Here is a tiny trained network, its code and every weight. The questions are about switching its units off for an input and a class, where a switched-off unit gives its printed mean instead of its output.

import numpy as np


def w(rows, s, z=0):
    codes = np.array(rows[::2]) - 128.0
    scale = np.full(codes.shape[1], s)
    scale[-1] = z or s
    return codes * scale


def f(y):
    return y / 2 * (1 + np.tanh(0.7978845608 * (y + 0.044715 * y**3)))


def log_softmax(a):
    a = a - a.max(-1, keepdims=True)
    return a - np.log(np.exp(a).sum(-1, keepdims=True))


def net(x, mask):
    res = np.array(x, float).reshape(1, 6) / 4 @ E
    y = f(res @ A[0][:, :-1].T + A[0][:, -1])
    res = res + np.where(mask, y, B[0][:, -1]) @ B[0][:, :-1]
    return log_softmax(res[-1] @ U[:, :-1].T + U[:, -1])


A, B = {}, {}
E = w([
[2,130,156,228],'x0',
[39,109,184,41],'x1',
[128,137,131,128],'x2',
[148,160,181,142],'x3',
[151,172,194,149],'x4',
[127,106,113,124],'x5',
],0.0076)
A[0] = w([
[61,122,162,212,151],'N0',
[92,115,84,125,255],'N1',
[208,145,56,246,105],'N2',
[46,126,123,208,90],'N3',
[49,122,130,209,96],'N4',
[91,35,2,125,152],'N5',
],0.0067,0.007)
B[0] = w([
[166,153,108,112,196],'N0',
[150,186,189,174,254],'N1',
[10,98,209,10,215],'N2',
[190,122,74,40,168],'N3',
[197,131,70,49,170],'N4',
[142,183,187,152,204],'N5',
],0.011,0.0058)
U = w([
[135,154,140,152,237],'0',
[210,114,41,41,61],'1',
[128,161,157,171,182],'2',
[3,78,164,58,63],'3',
[136,133,136,178,204],'4',
[146,155,160,180,115],'5',
[103,42,80,185,2],'6',
],0.013,0.006)

Each question gives the input, the list of numbers given to net, and the class t.
The units are the neurons (one row each of A and B). Each row of codes is followed by its name. A weight is (code - 128) times the scale printed after its matrix; where a second scale follows, it is the last column's (A, B and U).
mask holds one flag per neuron, in row order. A switched-off neuron (its flag False) gives its mean, the last column of its row in B, instead of its output. The means were averaged over made-up inputs and are rounded, as every weight is.
A unit's drop is (log p(t) with every unit on - log p(t) with that unit switched off) / (log p(t) with every unit on - log p(t) with every unit switched off).
The circuit of an input: a set's keep is (log p(t) with only the set's units on - log p(t) with every unit switched off) / (log p(t) with every unit on - log p(t) with every unit switched off). Starting from all 6 units, units are removed one at a time, each time the one whose removal leaves the highest keep (on an exact tie, the one counted first), for as long as the keep stays at least 0.8.
circuit, biggest first: the units of the circuit, biggest drop first
k most important neurons: the k neurons with the biggest drops, biggest first
drop of u: that unit's drop, to one decimal
input [6,6,7,-6,-3,-8], class 0: 2 most important neurons : [N2 N1]
input [-1,3,-3,-6,-6,1], class 2: circuit, biggest first : [N5 N1]
input [6,4,-5,-1,-7,-6], class 5: circuit, biggest first : [N2]
input [6,-4,-6,-8,-8,5], class 2: 2 most important neurons : [N5 N1]
input [-6,5,-4,-5,-3,6], class 0: 2 most important neurons : [N2 N5]
input [3,5,-5,0,-6,-5], class 5: 2 most important neurons : [N2 N1]
input [5,7,7,3,8,3], class 5: 2 most important neurons : [N2 N0]
input [0,6,1,-6,3,4], class 2: 2 most important neurons : [N2 N1]
input [-4,-8,-4,7,-7,3], class 3: drop of N2 : 0.8
input [-6,-3,-3,2,-2,6], class 0: drop of N3 : 0.4
input [3,-8,5,-6,-6,-2], class 3: drop of N2 : 1.6
